Each row comes from the steps of one walk. Every step used is in the known rows, and no mark comes twice. Write the walk behind each row, first mark first.
Each row is shifted at random along 5 fixed directions that mean nothing.
Known rows:
rorelo -> miker -> simibe -> zefit -> potipi: 3.533  2.088  0.004  0.864  2.113  -0.576  1.195  2.927  -2.491  0.205  1.791  0.870  0.651  -3.022  1.380  -0.718  -1.239  1.152  1.907  -3.635  0.589  0.862  -0.888  -1.437  0.042  -0.644  -0.123  -1.210  1.698  -2.409  -0.318  -0.843  0.345  -0.171  -1.429  -0.973  -1.024  1.598  2.245  1.695  -2.038  -1.294  -0.146  -0.624  -3.477
rigu -> boduz -> gamiko -> potipi -> muna -> simibe -> zefit: -0.892  7.235  0.078  -2.828  -3.380  1.948  2.170  0.275  1.191  -1.233  1.401  -0.527  -0.577  4.032  -1.302  0.786  0.633  1.121  3.719  -5.689  -0.298  0.564  -0.732  -1.273  2.633  0.376  -3.212  -3.871  -2.956  2.783  -5.661  2.957  -1.564  -7.214  -0.166  0.991  2.462  -4.136  2.661  1.870  0.245  0.590  2.314  -1.447  -5.766
rigu -> zefit -> potipi -> muna -> boduz: -2.537  1.551  -0.917  -2.032  -1.583  4.339  0.673  -5.081  0.143  -2.941  -0.990  -2.363  -1.450  1.998  -2.949  1.874  1.226  -2.106  -0.421  -0.296  -0.485  0.501  -1.923  0.602  -1.140  -2.539  -3.801  -0.749  -3.342  -0.483  -5.195  2.910  2.574  -2.874  -2.869  -1.506  2.071  -4.141  -0.412  -3.009  1.337  -1.219  -0.049  1.228  -1.548
simibe -> boduz -> zefit -> potipi -> rigu: -1.681  -1.475  -1.668  1.941  1.044  -4.309  -2.646  0.314  -0.489  -1.471  -2.464  -1.301  1.315  -1.694  -1.374  1.578  -0.685  0.364  -0.750  -0.697  -0.727  1.879  0.450  -0.962  0.973  -3.816  -0.609  -2.605  0.928  -1.451  -0.509  4.445  -0.786  -0.113  0.713  -0.719  -0.918  -1.176  -1.142  -0.594  -0.394  -2.890  -2.501  0.222  0.887
muna -> rorelo -> gamiko -> boduz: -0.041  -2.885  0.862  0.629  2.196  0.482  -1.341  1.955  -1.027  0.878  0.676  1.556  0.509  -1.293  2.421  -0.307  -0.569  -0.592  -0.255  -0.802  -0.637  1.748  -0.668  0.715  -1.512  0.111  2.520  -0.214  -0.158  -0.881  -0.732  -0.668  -0.776  0.482  -1.219  -2.257  1.756  0.747  1.013  -0.569  1.799  -0.712  -1.137  -1.028  -0.442
boduz -> miker -> gamiko -> potipi -> muna -> simibe -> zefit -> rigu: -0.937  4.691  -1.097  1.317  -2.641  0.926  0.894  1.343  0.037  -0.519  1.957  2.090  1.253  1.241  1.340  -0.009  -0.390  1.833  -0.312  -2.884  -1.403  0.499  2.226  0.738  -1.790  1.653  -0.382  -2.027  0.048  0.967  -3.585  -1.728  -1.109  -3.914  -0.138  -0.778  4.741  -1.033  1.907  0.175  -1.625  0.177  1.104  -0.662  -4.399
boduz -> miker -> simibe -> muna -> rorelo -> gamiko -> rigu -> zefit -> potipi: 2.673  -0.324  2.460  3.114  0.281  2.959  -1.161  2.863  -2.057  -2.056  4.407  1.726  -0.473  0.665  0.606  -1.988  -5.270  0.040  -4.986  -5.448  -0.831  1.610  0.442  -1.063  -4.404  2.614  0.958  0.691  0.569  -1.762  -1.994  -5.938  -0.008  -0.886  -1.959  -1.730  1.713  1.458  1.934  -0.680  -0.170  -0.948  0.998  -1.284  -2.875
miker -> boduz -> zefit -> potipi -> rigu: -0.107  1.303  2.077  2.426  -1.301  4.946  -0.375  -3.312  0.425  -1.666  -0.329  1.418  0.267  1.130  -2.049  2.149  -2.159  -1.042  -3.088  -2.641  -0.802  2.089  -0.422  -0.365  -0.251  0.437  -2.651  -1.281  -0.030  -0.870  -3.949  -0.746  0.452  -1.936  -2.955  0.137  2.308  -1.760  0.426  1.972  0.509  -1.896  3.205  -0.980  -3.903
rorelo -> miker -> simibe -> boduz -> zefit -> potipi: 1.623  1.366  0.666  0.585  0.512  2.038  1.311  1.851  -2.287  -0.671  0.174  0.119  0.854  -1.699  0.306  -0.102  -1.484  1.649  -0.203  -4.273  -0.059  1.507  -0.565  -0.771  -0.957  -0.085  -0.576  -0.269  0.843  -2.677  -1.870  -2.241  -0.103  0.349  -0.672  -1.209  -0.459  0.692  0.743  2.348  -0.639  -1.760  1.238  -1.407  -2.782
gamiko -> rigu -> potipi -> muna: 0.226  0.792  0.133  0.633  0.221  -0.396  -0.432  -0.050  0.397  -0.376  2.044  1.050  -0.679  -0.287  1.150  0.715  -0.484  -0.933  0.373  0.942  -0.509  0.618  0.116  -0.447  -1.262  -1.397  -1.724  0.659  1.112  -2.490  -1.240  -0.273  1.790  -1.846  -0.817  -2.679  2.772  -2.217  1.655  -1.549  0.257  -0.674  -0.423  0.006  -0.793
simibe -> muna -> rorelo -> gamiko: -1.126  -0.575  -0.949  0.348  0.469  -2.313  -1.456  3.703  -0.211  2.285  0.976  1.045  0.392  -0.393  2.246  0.096  -0.166  1.527  -0.745  -1.348  -1.566  1.061  0.292  2.814  -2.422  -0.380  1.564  0.305  0.166  -0.477  -0.443  -1.156  -0.941  -0.327  0.561  -2.774  1.285  0.543  0.852  -2.597  -1.527  -0.001  -1.992  -1.011  -0.223
zefit -> potipi -> rigu -> boduz: 0.261  -3.604  -1.782  2.676  2.977  -2.666  -4.229  1.801  -0.927  -1.145  -2.005  -0.059  0.188  -2.256  1.738  1.118  -0.410  -0.370  -2.107  2.318  -1.189  1.662  -0.193  -0.475  -1.426  -4.017  2.484  0.577  2.709  -4.086  0.648  1.697  1.562  0.982  -0.564  -3.127  0.339  0.561  -0.068  -0.635  0.361  -2.803  -3.353  0.477  1.021
potipi -> rigu -> boduz -> simibe -> muna: 1.337  0.899  -1.518  1.071  1.330  -4.239  -1.061  4.378  -0.429  0.158  -0.320  0.734  -1.930  -1.516  0.014  -0.309  1.104  0.852  0.964  -1.486  -0.428  3.564  -0.156  -0.233  0.118  -1.299  0.616  -0.854  2.673  -0.964  -0.379  0.505  -1.174  0.662  1.781  -1.431  -0.187  2.176  3.202  2.048  -1.105  -0.941  -2.477  -1.619  -2.045
rorelo -> gamiko -> boduz -> miker -> muna: 2.879  0.761  1.756  -1.568  1.136  4.203  1.727  0.467  0.277  0.556  3.863  0.770  -0.180  -0.918  1.609  -1.118  -0.651  -2.733  -1.881  -4.031  0.014  2.507  -2.614  -1.471  0.161  2.128  -0.909  0.068  1.319  -0.691  -2.528  -0.913  0.175  1.986  -2.373  -1.536  2.526  0.824  3.528  1.718  1.460  0.686  1.481  -1.118  -1.151
rorelo -> miker -> rigu -> boduz -> zefit -> potipi: -0.494  -1.290  -0.667  0.349  0.835  1.362  -2.823  0.285  -0.843  -2.039  -1.766  -0.465  0.016  -0.577  -0.002  0.420  -3.231  0.694  -2.666  -1.830  -1.430  0.820  -0.222  0.304  -0.550  -1.914  -0.468  0.016  2.907  -3.484  -2.313  -1.153  0.492  0.062  -2.000  -0.894  1.008  -0.057  -0.567  0.093  0.427  -2.537  -0.106  0.248  -0.942
simibe -> zefit -> rigu -> potipi -> muna: -0.553  1.382  -1.358  1.158  0.172  -1.050  -0.984  0.225  0.162  -0.796  0.373  1.448  -0.716  -1.904  1.267  2.154  -0.075  0.446  1.020  1.213  -0.105  0.450  0.594  0.255  -1.403  -1.725  -0.352  -0.252  1.285  -2.200  -1.630  -1.028  2.426  -1.461  -0.533  -2.607  1.278  -0.600  1.987  -1.825  -1.652  -1.010  -0.797  0.603  -1.871
rigu -> zefit -> potipi -> muna -> rorelo -> miker -> gamiko -> boduz -> simibe: -0.753  -0.531  0.162  -1.407  0.109  4.699  0.910  0.977  -2.007  -2.664  1.132  0.065  -0.641  -0.263  -0.253  -0.935  -1.493  -1.343  -2.315  -2.942  -1.093  0.961  -1.012  0.249  -2.730  -0.369  -0.803  0.050  -2.073  -0.668  -3.210  -3.218  -0.393  -1.123  -1.911  -1.478  2.578  -1.644  0.081  -2.737  0.809  -1.109  0.218  -0.088  -1.147
potipi -> muna -> simibe -> boduz -> gamiko: -0.907  0.358  0.305  1.165  0.496  2.225  0.167  -0.008  -1.590  -3.102  0.213  -1.829  0.007  1.386  -2.746  1.192  0.240  -0.663  -1.226  -2.281  0.491  1.294  -0.376  -2.267  1.245  -0.751  0.157  -0.323  -2.219  0.307  -2.673  3.110  -1.583  -0.103  1.032  0.495  -0.143  -0.872  0.556  -1.356  4.414  -0.567  -1.820  -0.782  1.820
rorelo -> gamiko -> rigu -> zefit -> potipi -> muna -> boduz -> miker -> simibe: -1.364  2.385  -0.826  -3.143  -2.109  -0.160  0.202  0.460  -1.095  -1.418  2.616  -0.481  -1.911  2.146  -1.962  -0.514  -0.938  1.266  0.289  -5.731  -2.810  1.261  0.982  0.846  -0.952  -0.885  -3.861  -3.889  0.329  -0.507  -3.952  2.235  -2.828  -5.480  -1.816  -0.884  3.712  -3.148  0.533  -0.776  -0.023  -1.941  0.138  -0.730  -3.032
zefit -> rigu -> boduz -> simibe -> muna -> rorelo -> gamiko: -0.976  1.475  0.616  -0.076  -0.332  1.738  -1.060  2.700  -1.021  -1.180  0.425  2.902  -1.713  1.639  0.111  -0.081  -0.926  -0.516  -1.840  -3.452  -1.498  2.078  -1.184  3.450  -2.038  1.219  -0.148  -0.765  0.544  -0.492  -3.196  -2.126  -1.488  -1.098  -0.300  -1.191  1.478  0.334  2.823  -0.084  -0.331  -0.800  -0.367  -2.758  -2.988
boduz -> zefit -> rigu -> potipi -> muna -> rorelo: 2.590  0.369  2.051  1.174  2.315  -2.995  0.777  3.849  -0.034  -1.139  3.334  2.923  0.561  -3.131  0.353  0.157  -2.732  -1.089  0.389  -1.811  3.430  2.231  -1.675  -1.745  -0.706  0.214  -0.229  -3.230  1.738  -1.288  -0.856  -1.304  -0.316  2.352  1.473  -1.954  -0.186  1.400  2.706  -2.972  -1.564  1.518  -1.335  0.238  -1.074
muna -> boduz -> miker -> gamiko -> rigu -> zefit -> potipi: -0.909  -1.429  -0.912  0.270  0.036  -3.860  -2.472  0.372  0.075  0.584  0.413  -1.393  1.196  -1.003  2.057  0.290  -1.072  1.654  -1.676  -2.008  -3.624  1.206  1.935  1.787  -2.482  -1.781  0.543  -2.028  2.357  -1.472  -0.558  -0.376  -1.342  -0.790  -0.506  -3.054  4.313  -1.849  -0.814  -0.368  -0.027  -1.880  -1.311  1.266  0.419
rigu -> zefit -> potipi -> muna: 3.581  -1.384  1.441  1.338  2.047  1.132  0.570  3.537  -0.450  -2.063  1.987  0.270  0.598  -1.941  0.219  -0.040  -2.748  -1.218  -2.676  -2.041  2.679  1.038  -1.430  -4.624  -1.030  -1.468  1.049  0.364  0.871  -2.226  -0.745  -3.154  2.231  1.510  0.064  -1.516  -1.960  1.356  3.304  -1.675  -0.416  1.240  -0.634  1.890  0.126
zefit -> rigu -> potipi -> muna -> rorelo -> gamiko -> boduz: -1.289  -1.438  2.239  -1.316  -0.391  2.095  -2.384  2.059  -1.530  -3.257  0.780  3.665  0.764  1.999  -1.363  -0.338  -3.824  -1.057  -1.443  -3.629  -0.451  0.479  0.034  -0.791  -0.002  0.334  -1.056  -2.241  0.390  -1.890  -3.041  0.239  -2.239  -2.715  -0.718  0.302  1.556  -2.057  2.306  -2.798  1.496  -0.275  0.042  -1.906  0.391
boduz -> simibe -> muna -> rorelo: 0.556  -1.116  -0.257  4.393  1.661  -0.283  0.296  2.090  -1.440  -0.496  0.994  0.615  -0.326  -1.145  -0.086  -0.587  0.835  -1.441  -0.242  0.193  0.911  2.351  -0.314  0.724  -2.908  -0.256  1.741  1.604  -0.913  -0.314  -0.414  -2.503  0.519  2.441  0.431  -1.725  -0.012  2.294  1.443  -2.793  0.180  0.093  -1.876  -0.622  -0.522
miker -> rigu -> boduz -> zefit -> potipi -> muna: -0.429  -0.321  -0.704  1.134  -1.095  1.057  -0.912  2.488  0.338  -0.780  -0.705  0.884  -0.741  -0.304  0.163  1.643  -2.334  1.862  -1.858  -2.522  -0.839  1.222  1.091  0.612  -0.971  -1.852  -0.863  -0.179  2.304  -1.746  -2.506  -5.028  0.203  -1.790  -0.128  -1.731  1.568  -0.434  1.577  -0.349  -1.348  0.041  1.290  -0.380  -2.210
boduz -> simibe -> muna -> rorelo -> gamiko -> potipi -> rigu: -0.979  2.566  -0.709  1.153  0.690  -1.779  -0.295  0.902  -0.391  -0.601  2.094  1.592  -1.211  0.929  0.830  -0.623  1.378  -2.277  -0.575  0.023  -0.416  1.858  -1.398  1.654  -2.447  -0.302  -1.289  -1.389  -2.078  1.553  -1.799  4.284  -0.984  -2.043  -0.925  -2.292  3.165  -1.559  0.023  -2.049  -0.421  -1.510  -1.924  -1.200  -3.036
rorelo -> gamiko -> rigu -> zefit -> potipi: 1.598  -1.265  2.051  0.100  1.351  -2.034  -2.259  3.198  -0.178  -0.987  1.860  0.884  1.040  0.033  1.087  -0.490  -4.519  0.047  -2.915  -4.176  -0.856  0.173  0.017  -2.521  -0.060  -1.105  -0.155  -1.745  2.137  -1.882  -0.436  0.166  -0.811  -2.229  -0.606  -0.325  -0.204  -1.300  2.196  0.379  -0.131  -1.104  -0.318  0.922  -0.065
miker -> muna -> simibe -> boduz: -0.787  -0.181  -0.203  0.658  0.202  -0.087  -0.672  0.769  -1.215  -1.195  -1.060  -1.665  1.959  0.001  -2.666  -0.080  0.947  0.676  0.919  -2.949  -0.015  1.257  -0.001  -0.969  1.610  -0.035  -0.308  -0.214  -0.931  -0.979  -1.777  3.434  -1.570  -0.176  1.819  0.773  -0.854  0.027  1.857  -0.382  2.339  0.073  -0.602  -1.489  2.242
muna -> simibe -> boduz -> gamiko -> rigu -> potipi: 1.008  3.625  3.795  2.303  -0.146  3.839  0.256  -2.409  -0.728  -1.269  2.128  0.622  -0.258  1.487  1.940  1.535  -0.874  -0.707  -1.144  -1.899  -1.219  0.966  -0.564  0.106  -1.677  2.302  -0.561  0.869  -1.345  -1.345  -2.998  -1.505  0.615  -1.551  -0.817  -2.322  3.902  -2.993  1.368  2.815  3.827  -1.488  2.018  -2.397  -2.257
zefit -> potipi -> rigu -> boduz -> simibe -> muna -> rorelo: -0.855  3.845  1.544  2.207  -2.295  7.632  -0.097  -2.450  -1.028  -3.445  -0.387  2.183  -1.456  4.014  -2.491  0.572  -1.035  -3.043  -2.977  -2.292  -1.260  1.954  -2.134  2.423  -2.373  1.404  -3.091  0.591  -2.592  -1.227  -5.649  -2.493  1.843  -2.872  -2.975  -0.694  2.502  -2.259  1.690  -0.185  -0.079  -1.667  2.319  -3.714  -5.170
simibe -> boduz -> miker -> rigu -> potipi -> muna -> rorelo: -0.945  -0.829  -0.791  0.897  0.705  -1.272  -2.342  1.339  -1.767  -1.844  0.830  -0.109  1.296  -0.927  -0.498  0.016  -1.001  -0.915  0.163  -1.076  -0.237  1.538  0.656  0.921  -1.130  -1.193  0.455  -1.843  1.312  -2.962  -1.005  -0.041  -1.285  1.654  0.217  -2.295  1.390  0.186  -0.161  -4.267  1.504  -0.464  -1.988  -0.856  2.037
simibe -> muna -> rorelo -> miker: -1.256  1.721  -1.202  -1.555  -0.390  0.612  -0.682  0.624  -0.587  0.458  0.205  -0.147  0.799  0.706  -0.530  -1.094  -0.486  0.159  0.446  -1.739  -1.343  0.834  -1.513  2.618  -0.842  0.334  -0.994  -0.065  -0.390  -1.284  -2.584  0.855  0.390  -0.317  -0.941  -0.876  1.081  0.173  0.131  -2.203  -1.420  -0.970  -1.552  -1.528  -0.843
simibe -> boduz -> gamiko -> rigu: -0.355  0.712  -1.185  -0.061  1.357  -6.412  -1.080  2.144  0.851  3.296  0.799  -1.250  0.194  -2.514  4.005  1.662  1.238  1.655  1.757  -1.068  -3.021  1.621  -0.024  2.961  0.540  -1.988  0.872  -1.911  2.174  0.203  0.997  1.377  -1.494  -0.419  1.550  -3.338  2.498  -1.152  0.069  2.546  -0.279  -1.836  -2.142  -0.938  0.620
zefit -> potipi -> muna -> simibe -> boduz -> gamiko: -1.378  2.460  -0.829  -0.312  -0.803  0.167  1.398  1.244  -1.244  -0.578  0.691  -1.376  0.029  0.761  0.607  1.603  1.551  0.570  0.114  -3.033  -1.649  0.638  -0.344  1.440  -0.470  -2.402  -1.260  -1.318  -1.892  0.371  -2.163  0.761  -1.407  -2.229  1.351  -1.982  1.702  -3.392  0.174  -1.432  0.173  -0.297  -1.214  -1.473  0.126
potipi -> muna -> simibe -> boduz -> miker: 0.928  2.782  -1.119  -0.169  0.425  0.820  2.450  1.901  -1.342  0.112  1.935  -0.592  -0.257  -1.241  0.674  -0.638  2.583  -0.004  1.533  -1.924  0.416  2.908  -0.725  -0.050  -1.095  0.387  0.689  -1.009  0.072  -1.052  -2.231  -0.353  -0.200  1.671  1.095  -2.423  1.213  1.542  2.349  0.175  0.574  0.398  -1.896  -1.470  -1.803
miker -> boduz -> gamiko -> potipi -> rigu: 0.321  3.210  2.491  1.082  -1.324  3.854  -0.526  -2.707  1.382  -0.575  1.296  1.235  0.816  2.714  0.280  1.970  -0.923  -1.539  -1.963  -2.192  -1.466  1.233  -1.059  -0.151  0.485  1.386  -1.565  -1.543  -0.772  1.014  -3.555  2.097  -0.635  -3.312  -2.789  -0.368  4.734  -2.794  0.070  3.416  2.274  -1.517  3.298  -1.164  -3.118

Which walk is each row?
0.409  2.045  1.392  -2.685  0.482  2.517  -0.235  -1.602  0.303  -1.080  3.810  -1.256  0.091  -0.487  0.807  -0.455  -1.751  -3.377  -3.138  -4.532  -1.411  1.558  -3.914  1.803  -1.398  1.200  -2.657  -2.360  -0.947  -0.736  -3.239  1.377  0.901  -0.332  -2.451  -3.060  2.614  -2.432  0.753  -1.063  0.412  -1.324  0.468  -0.888  -0.781 : simibe -> boduz -> miker -> muna -> rorelo -> gamiko -> rigu -> zefit -> potipi
0.064  1.484  -1.833  -2.386  0.092  -1.319  0.812  4.538  -1.830  0.193  2.050  -0.240  0.033  -1.482  0.080  -1.218  -0.985  2.110  2.228  -3.437  -0.797  0.427  -0.483  1.359  -2.021  -1.389  -0.837  -1.964  -0.372  -2.088  -1.791  -1.067  -0.759  -2.816  -0.355  -1.884  0.647  0.051  -0.151  -3.383  -3.221  -0.800  -0.888  -0.303  -1.835 : rigu -> zefit -> potipi -> muna -> rorelo -> miker -> simibe
-2.306  1.249  1.192  0.495  -1.001  3.906  -0.847  -1.887  -0.835  -2.239  0.915  2.340  -1.144  0.598  -0.484  1.032  -0.583  -1.569  0.129  -2.408  -1.654  0.852  -0.160  2.276  -1.734  1.521  -2.174  -0.626  -1.837  -0.361  -4.136  -0.861  -0.205  -3.582  -2.454  -0.892  3.414  -2.642  1.869  -1.543  0.890  -1.742  2.686  -2.095  -2.689 : miker -> muna -> rorelo -> gamiko -> boduz -> simibe -> zefit -> rigu -> potipi
1.967  1.840  1.677  2.222  1.147  -2.614  -0.193  2.646  -0.594  -1.619  3.620  0.658  -0.711  -0.824  0.270  0.707  -2.007  1.300  0.977  -2.909  0.756  1.040  1.287  -3.726  0.650  0.180  0.128  -1.711  0.579  -0.176  -0.880  0.237  -1.278  -2.184  1.479  -0.758  1.254  -0.898  2.928  -0.240  1.442  -0.145  -0.894  -0.348  -1.283 : boduz -> gamiko -> rigu -> potipi -> muna -> simibe -> zefit
-1.432  -2.689  -1.103  -1.155  2.712  -3.295  -0.393  2.240  -2.284  -2.047  1.869  0.053  -1.654  -1.275  -0.396  -0.934  1.577  -2.754  2.618  -0.586  0.519  1.943  -0.478  -1.042  -0.631  -3.824  -0.762  -2.337  -1.264  -0.248  -0.204  4.614  -2.998  -0.311  0.060  -1.816  0.800  -2.209  0.281  -5.575  2.387  -0.790  -3.924  0.320  1.434 : rigu -> potipi -> muna -> rorelo -> gamiko -> boduz -> simibe
0.722  -1.474  2.607  -1.308  0.145  2.049  -2.898  1.771  -0.892  -3.060  2.111  0.804  0.624  1.459  -1.656  0.246  -4.522  0.522  -3.109  -4.397  -1.589  0.512  0.791  -3.158  1.196  0.091  -0.663  -0.613  3.148  -3.032  -1.631  0.356  -2.331  -1.453  -0.531  0.394  2.029  -1.507  1.154  -0.003  3.482  -1.656  0.478  -0.597  2.083 : rorelo -> miker -> boduz -> gamiko -> rigu -> potipi -> muna
0.574  1.145  0.766  0.962  -0.209  2.301  -0.847  -0.378  -1.534  -0.356  1.204  0.097  -2.050  0.622  0.171  0.409  -1.072  2.579  -2.079  -2.461  -2.859  1.556  0.401  1.846  -2.171  2.283  0.032  2.086  1.104  -0.951  -2.608  -1.751  -0.419  -0.953  -1.265  -2.120  4.529  0.627  0.329  2.987  2.260  -2.718  0.112  -2.647  -2.011 : rorelo -> miker -> simibe -> muna -> boduz -> gamiko -> rigu
-1.591  -0.487  -2.097  1.468  -0.442  -0.202  -2.842  1.802  1.166  -1.511  -0.884  0.234  -0.688  -0.247  2.497  2.623  -0.463  1.704  -1.528  0.832  -1.598  0.338  1.036  0.047  -1.624  -2.010  2.687  0.581  1.129  -0.468  -2.039  -1.442  1.952  -2.935  -0.118  -2.938  2.750  -0.512  0.727  0.139  -0.005  -1.741  -0.511  0.877  -1.547 : simibe -> zefit -> rigu -> boduz -> gamiko -> potipi -> muna
3.012  -1.501  1.067  -0.141  3.792  -1.968  -0.151  2.833  -0.923  0.190  1.937  1.774  -0.475  -5.319  2.548  -1.364  -2.990  -0.056  -2.878  -2.922  1.023  3.395  -2.834  0.300  -1.084  1.954  1.480  -1.183  2.515  0.853  -0.242  -2.634  -1.080  5.529  0.590  -2.645  1.467  3.481  2.005  1.406  -0.545  0.041  -2.933  -0.938  -1.036 : simibe -> muna -> rorelo -> miker -> gamiko -> boduz -> zefit -> rigu
-0.050  0.903  1.801  -1.375  0.695  1.315  -1.563  -0.664  -0.279  -0.783  3.571  0.283  1.023  -0.058  1.079  -0.353  -1.313  -2.575  -1.844  -2.807  -1.416  1.453  -1.891  1.295  -1.335  1.579  -1.520  -1.185  0.441  -2.600  -2.009  2.005  -0.328  0.412  -1.433  -3.157  3.237  -2.078  0.882  -1.777  2.061  -1.234  0.179  -1.805  0.878 : simibe -> boduz -> miker -> muna -> rorelo -> gamiko -> rigu -> potipi
-1.927  -1.868  0.003  1.933  0.123  1.260  -3.498  2.304  -1.454  -3.811  -0.782  2.115  -0.370  2.519  -0.171  -0.791  -1.413  -1.274  -3.390  -1.230  -0.937  1.127  -0.055  0.856  -3.187  -0.452  1.517  0.636  -0.278  -0.669  -2.383  0.242  -0.731  -1.621  -0.369  -1.130  1.530  -0.385  1.135  -1.972  1.564  -1.530  -1.285  -0.996  -0.971 : zefit -> rigu -> boduz -> simibe -> muna -> rorelo -> gamiko -> potipi
-1.118  -3.013  -1.703  0.861  1.618  -2.137  0.636  1.076  -0.305  0.654  0.933  -0.454  -0.230  -3.647  2.147  0.911  0.257  -0.465  -0.655  -0.324  -0.354  1.940  -0.383  1.339  -2.138  -3.199  -0.071  -1.160  -1.183  1.380  -0.183  -1.566  -0.781  0.869  -0.019  -3.857  2.823  -1.748  -1.063  -3.862  -0.733  0.180  -2.271  0.832  0.028 : miker -> gamiko -> boduz -> zefit -> potipi -> muna -> rorelo
-3.305  1.227  -1.674  0.335  -0.337  1.722  -1.510  -1.655  -1.515  -0.816  -1.239  1.044  -0.650  -0.779  -0.985  0.868  1.090  0.411  1.810  -1.065  -2.884  1.703  0.097  5.200  -1.552  0.465  -0.130  -2.146  0.125  -0.836  -3.234  0.346  -0.840  -1.967  -2.340  -0.478  2.660  0.571  -0.593  -0.109  -0.232  -3.779  -0.044  -1.511  -3.597 : muna -> rorelo -> miker -> boduz -> simibe -> zefit -> rigu
2.147  3.463  0.449  0.710  0.894  3.088  1.844  -0.636  -1.321  -3.392  1.263  0.754  -2.713  -0.599  -1.958  0.866  -0.511  -3.246  0.329  -3.639  1.808  2.005  -2.623  -1.123  1.698  -1.437  -3.625  -2.361  0.121  0.212  -3.187  -0.584  0.493  -0.831  -2.062  -0.092  -0.360  -0.898  3.963  0.725  0.617  -0.014  0.600  -0.817  -4.529 : miker -> rigu -> boduz -> simibe -> zefit -> potipi -> muna
-0.876  -0.345  1.889  2.294  -1.300  1.315  -1.080  3.043  -1.909  -3.033  0.219  3.991  1.131  0.468  -1.652  0.375  -3.242  0.966  0.001  -4.489  -0.364  1.026  2.753  -0.915  -0.302  1.188  -0.025  -2.194  0.127  -0.350  -2.407  -4.410  -3.127  -2.847  0.637  1.028  1.557  -0.905  3.369  -1.293  0.548  0.121  1.845  -1.957  -1.558 : miker -> gamiko -> boduz -> simibe -> zefit -> rigu -> potipi -> muna -> rorelo
1.114  3.206  0.763  0.090  1.032  1.063  3.089  3.103  -1.359  -0.503  3.864  2.363  -1.065  -1.042  0.737  0.405  0.282  -2.062  0.650  -3.660  1.335  1.460  -2.043  0.491  -1.119  -0.645  -1.750  -2.998  -1.667  0.770  -1.976  -0.925  -0.665  -1.449  -0.878  -1.948  0.224  -1.096  2.975  -2.802  -1.934  0.520  -0.350  -0.886  -4.193 : boduz -> simibe -> zefit -> potipi -> muna -> rorelo -> gamiko
0.842  3.067  1.090  -0.931  0.290  3.554  0.150  -0.438  -1.021  -3.403  2.054  0.861  -0.738  0.315  -0.593  0.377  -1.127  0.003  -1.340  -3.729  0.144  1.102  -1.561  -1.557  0.367  1.637  -0.410  -2.284  -0.188  1.213  -3.871  2.275  -0.944  -2.067  -1.098  -0.046  2.884  -0.307  1.592  1.959  2.180  -1.312  0.058  -0.701  -3.305 : rorelo -> miker -> boduz -> gamiko -> potipi -> muna -> simibe -> zefit -> rigu
1.891  -1.711  2.284  -0.692  1.515  1.094  -0.199  5.074  -1.050  -1.287  1.638  3.594  1.391  -2.564  -0.106  -1.091  -5.163  1.242  -3.198  -4.942  1.041  2.338  -0.794  -1.539  0.318  2.906  1.249  -2.279  2.764  -0.562  -1.926  -3.932  -2.691  2.237  0.909  -0.030  1.289  2.988  2.779  0.604  0.022  0.558  -0.368  -1.460  -0.645 : potipi -> muna -> rorelo -> miker -> gamiko -> boduz -> zefit -> rigu
-3.725  -2.307  -2.241  0.741  -0.448  2.909  -1.023  -1.694  -2.286  -4.760  -1.377  -1.013  -1.924  1.692  -3.459  0.722  0.356  -2.148  -0.824  -1.746  -1.246  0.557  1.213  -2.147  0.375  -4.529  -2.311  -0.467  -2.412  0.420  -2.930  3.228  -0.738  -4.091  -2.450  1.146  -0.047  -3.643  0.318  -3.597  2.389  -2.793  -1.370  0.569  -0.445 : rorelo -> gamiko -> boduz -> simibe -> zefit -> potipi -> muna
-0.245  -0.538  1.397  4.380  -0.252  0.623  -1.505  4.065  -1.922  -3.666  0.592  3.810  1.205  0.066  -2.091  0.544  -2.845  0.503  0.012  -1.897  1.226  0.859  2.418  -1.616  -1.704  0.578  1.447  -1.028  0.730  -2.639  -1.838  -4.068  -0.515  -1.515  0.989  0.406  -0.622  1.381  3.179  -3.455  -0.417  -0.199  0.606  -0.883  -1.182 : boduz -> simibe -> zefit -> rigu -> potipi -> muna -> rorelo
0.875  0.602  -2.666  -0.139  1.707  -2.908  -2.309  1.716  -1.080  -1.304  1.735  -0.541  -2.234  -0.230  1.044  -1.457  0.648  -0.532  -0.942  -1.130  -0.945  2.762  -0.543  -1.448  -1.325  -1.747  0.258  -0.901  1.528  -0.739  -0.987  5.455  -1.234  -0.625  -1.407  -2.611  2.311  0.509  0.139  0.643  1.073  -2.583  -3.264  -0.341  -2.344 : rorelo -> gamiko -> potipi -> rigu -> boduz -> miker -> simibe -> muna
-1.666  -1.635  -1.052  1.144  0.825  -1.076  -0.979  4.343  -1.744  -1.113  0.427  3.067  -1.520  -1.836  0.278  0.259  -0.257  1.071  0.724  -2.079  -0.865  2.163  1.345  1.268  -1.293  -0.178  1.886  -2.147  0.601  0.513  -1.552  -2.080  -2.188  -1.922  0.498  -1.039  1.219  1.604  2.693  -1.210  -0.431  -1.246  -1.573  -1.613  -2.298 : potipi -> muna -> rorelo -> gamiko -> boduz -> simibe -> zefit -> rigu
-0.522  4.171  2.125  -2.041  -1.211  0.746  1.439  2.146  0.933  0.095  3.592  3.923  -0.380  0.646  0.789  1.210  -2.516  -0.108  -0.256  -3.710  0.379  0.965  -1.196  1.753  -1.328  1.564  -3.141  -3.565  0.110  -0.541  -3.972  -1.475  -1.249  -2.643  -0.446  -1.823  2.792  -2.256  2.025  -2.436  -2.383  0.693  1.577  -1.239  -3.875 : boduz -> zefit -> rigu -> potipi -> muna -> rorelo -> gamiko
-0.505  -2.334  1.495  1.447  -0.061  0.730  -2.923  3.635  -1.284  -0.758  -0.842  2.762  3.001  -0.676  0.439  -0.371  -5.305  2.681  -3.968  -3.894  -2.291  1.318  1.724  -0.204  -1.136  1.301  1.336  -1.416  1.814  -2.251  -1.705  -3.238  -2.576  -1.057  -0.395  -0.307  2.751  0.195  -0.379  0.369  -0.762  -2.077  0.903  -1.933  -0.677 : muna -> rorelo -> miker -> gamiko -> boduz -> zefit -> potipi -> rigu
-0.219  0.713  0.887  -2.854  1.265  2.444  -1.302  -4.301  1.132  -2.003  1.590  -3.437  -1.609  -0.233  -1.625  1.019  -1.034  -1.433  -2.705  -1.284  -1.476  1.090  -3.228  0.037  0.396  1.199  -2.117  0.030  -0.364  -0.523  -3.904  4.925  1.381  -0.007  -2.576  -1.471  3.766  -1.438  -0.805  0.453  4.085  -2.880  -0.348  0.816  1.167 : rorelo -> miker -> muna -> boduz -> gamiko -> rigu -> zefit
